Here is a tiny trained network, its code and every weight. The questions are about switching its units off for an input and a class, where a switched-off unit gives its printed mean instead of its output.

import numpy as np


def w(rows, s, z=0):
    codes = np.array(rows[::2]) - 128.0
    scale = np.full(codes.shape[1], s)
    scale[-1] = z or s
    return codes * scale


def f(y):
    return y / 2 * (1 + np.tanh(0.7978845608 * (y + 0.044715 * y**3)))


def log_softmax(a):
    a = a - a.max(-1, keepdims=True)
    return a - np.log(np.exp(a).sum(-1, keepdims=True))


def net(x, mask):
    res = np.array(x, float).reshape(1, 6) / 4 @ E
    y = f(res @ A[0][:, :-1].T + A[0][:, -1])
    res = res + np.where(mask, y, B[0][:, -1]) @ B[0][:, :-1]
    return log_softmax(res[-1] @ U[:, :-1].T + U[:, -1])


A, B = {}, {}
E = w([
[92,121,105,89,166,110,150,93,142,119,180,57],'x0',
[142,173,154,100,160,147,136,149,158,176,207,163],'x1',
[169,161,110,58,146,110,89,10,136,113,91,181],'x2',
[160,69,59,134,129,84,183,97,161,72,142,171],'x3',
[111,138,134,182,123,152,133,139,40,169,122,145],'x4',
[85,153,124,109,194,89,107,172,162,108,84,116],'x5',
],0.012)
A[0] = w([
[131,163,155,2,110,37,106,108,127,101,131,103,128],'n1',
[152,150,82,16,179,115,106,60,168,117,119,97,211],'n2',
[59,119,133,121,139,179,140,143,113,179,110,53,109],'n3',
[120,91,103,151,157,122,104,152,172,96,197,88,50],'n4',
[90,215,199,135,123,202,125,138,99,195,179,145,254],'n5',
[99,106,132,122,102,107,160,133,168,123,165,112,129],'n6',
[155,95,86,145,156,125,162,151,170,65,92,151,56],'n7',
[92,126,155,127,56,130,145,171,144,93,141,120,232],'n8',
[82,121,99,133,97,58,155,140,155,89,201,126,133],'n9',
[108,153,162,90,142,86,75,44,207,105,139,99,169],'n10',
[118,138,167,151,130,146,124,179,95,157,123,69,233],'n11',
[112,166,191,125,119,147,91,131,112,223,148,130,186],'n12',
[152,123,132,164,45,120,144,179,138,138,51,145,163],'n13',
[133,166,169,98,168,155,102,169,129,133,114,146,180],'n14',
[95,104,126,133,62,120,84,57,129,92,79,109,202],'n15',
[176,123,175,117,138,170,133,103,136,150,196,118,209],'n16',
],0.0099,0.0025)
B[0] = w([
[77,119,114,96,132,184,132,54,139,113,77,161,217],'n1',
[92,196,96,28,64,132,188,52,199,49,89,214,251],'n2',
[73,118,188,142,151,67,133,194,17,115,140,50,190],'n3',
[108,91,84,113,112,121,170,147,146,102,103,96,172],'n4',
[140,165,138,192,85,153,158,141,137,253,213,147,245],'n5',
[158,142,148,76,151,170,171,176,165,114,114,69,160],'n6',
[103,210,90,197,114,105,144,137,147,125,170,109,172],'n7',
[122,112,145,152,192,164,88,193,64,136,194,82,176],'n8',
[165,146,100,100,174,189,200,174,167,130,120,119,179],'n9',
[57,155,52,99,109,107,167,59,185,116,44,140,229],'n10',
[55,138,219,178,67,40,27,180,61,119,196,145,207],'n11',
[170,186,101,225,150,144,160,157,155,186,200,131,214],'n12',
[37,151,160,167,171,54,84,76,3,135,136,115,193],'n13',
[114,124,100,146,129,139,125,85,106,128,177,166,187],'n14',
[66,123,173,122,179,172,144,105,126,75,119,107,193],'n15',
[205,161,92,140,89,223,209,190,201,199,136,154,178],'n16',
],0.0068,0.014)
U = w([
[137,185,171,253,98,92,77,178,66,184,220,125,147],'0',
[231,72,126,9,100,68,62,178,117,159,61,122,4],'1',
[218,171,48,116,111,184,203,163,182,161,154,124,112],'2',
[111,188,77,62,83,99,164,3,130,61,38,228,215],'3',
[101,137,187,87,178,99,109,229,91,34,75,35,113],'4',
],0.0064,0.0027)

Each question gives the input, the list of numbers given to net, and the class t.
The units are the neurons (one row each of A and B). Each row of codes is followed by its name. A weight is (code - 128) times the scale printed after its matrix; where a second scale follows, it is the last column's (A, B and U).
mask holds one flag per neuron, in row order. A switched-off neuron (its flag False) gives its mean, the last column of its row in B, instead of its output. The means were averaged over made-up inputs and are rounded, as every weight is.
A unit's drop is (log p(t) with every unit on - log p(t) with that unit switched off) / (log p(t) with every unit on - log p(t) with every unit switched off).
The circuit of an input: a set's keep is (log p(t) with only the set's units on - log p(t) with every unit switched off) / (log p(t) with every unit on - log p(t) with every unit switched off). Starting from the 12 units with the biggest drops (on a tie, the unit counted first), units are removed one at a time, each time the one whose removal leaves the highest keep (on an exact tie, the one counted first), for as long as the keep stays at least 0.8.
units of the circuit, in order: the units of the circuit, biggest drop first
top k neurons: the k neurons with the biggest drops, biggest first
drop when u is switched off: that unit's drop, to one decimal
input [-8,3,0,-1,-6,-7], class 0: units of the circuit, in order -> [n2]
input [0,-8,-1,7,-1,0], class 4: units of the circuit, in order -> [n2, n10, n5]
input [-6,-8,7,-8,0,-8], class 0: top 2 neurons -> [n2, n10]
input [-4,7,1,5,2,4], class 2: units of the circuit, in order -> [n11, n2]
input [-7,1,-4,5,-7,-6], class 0: top 3 neurons -> [n13, n2, n10]
input [-1,-6,-4,1,-3,0], class 4: top 2 neurons -> [n5, n12]
input [6,-7,-4,2,5,-1], class 4: top 2 neurons -> [n5, n12]
input [-6,-6,0,4,-1,5], class 4: top 2 neurons -> [n2, n5]
input [8,6,1,2,7,-8], class 2: top 3 neurons -> [n16, n11, n13]
input [8,-8,1,-7,-2,-4], class 4: top 2 neurons -> [n3, n15]
input [7,-7,-8,8,1,3], class 4: drop when n5 is switched off -> 0.2
input [6,-5,4,-3,6,-8], class 0: drop when n10 is switched off -> 0.2
input [2,5,5,3,7,-3], class 2: drop when n16 is switched off -> 0.1
input [6,2,-8,1,-6,2], class 4: drop when n1 is switched off -> 0.0
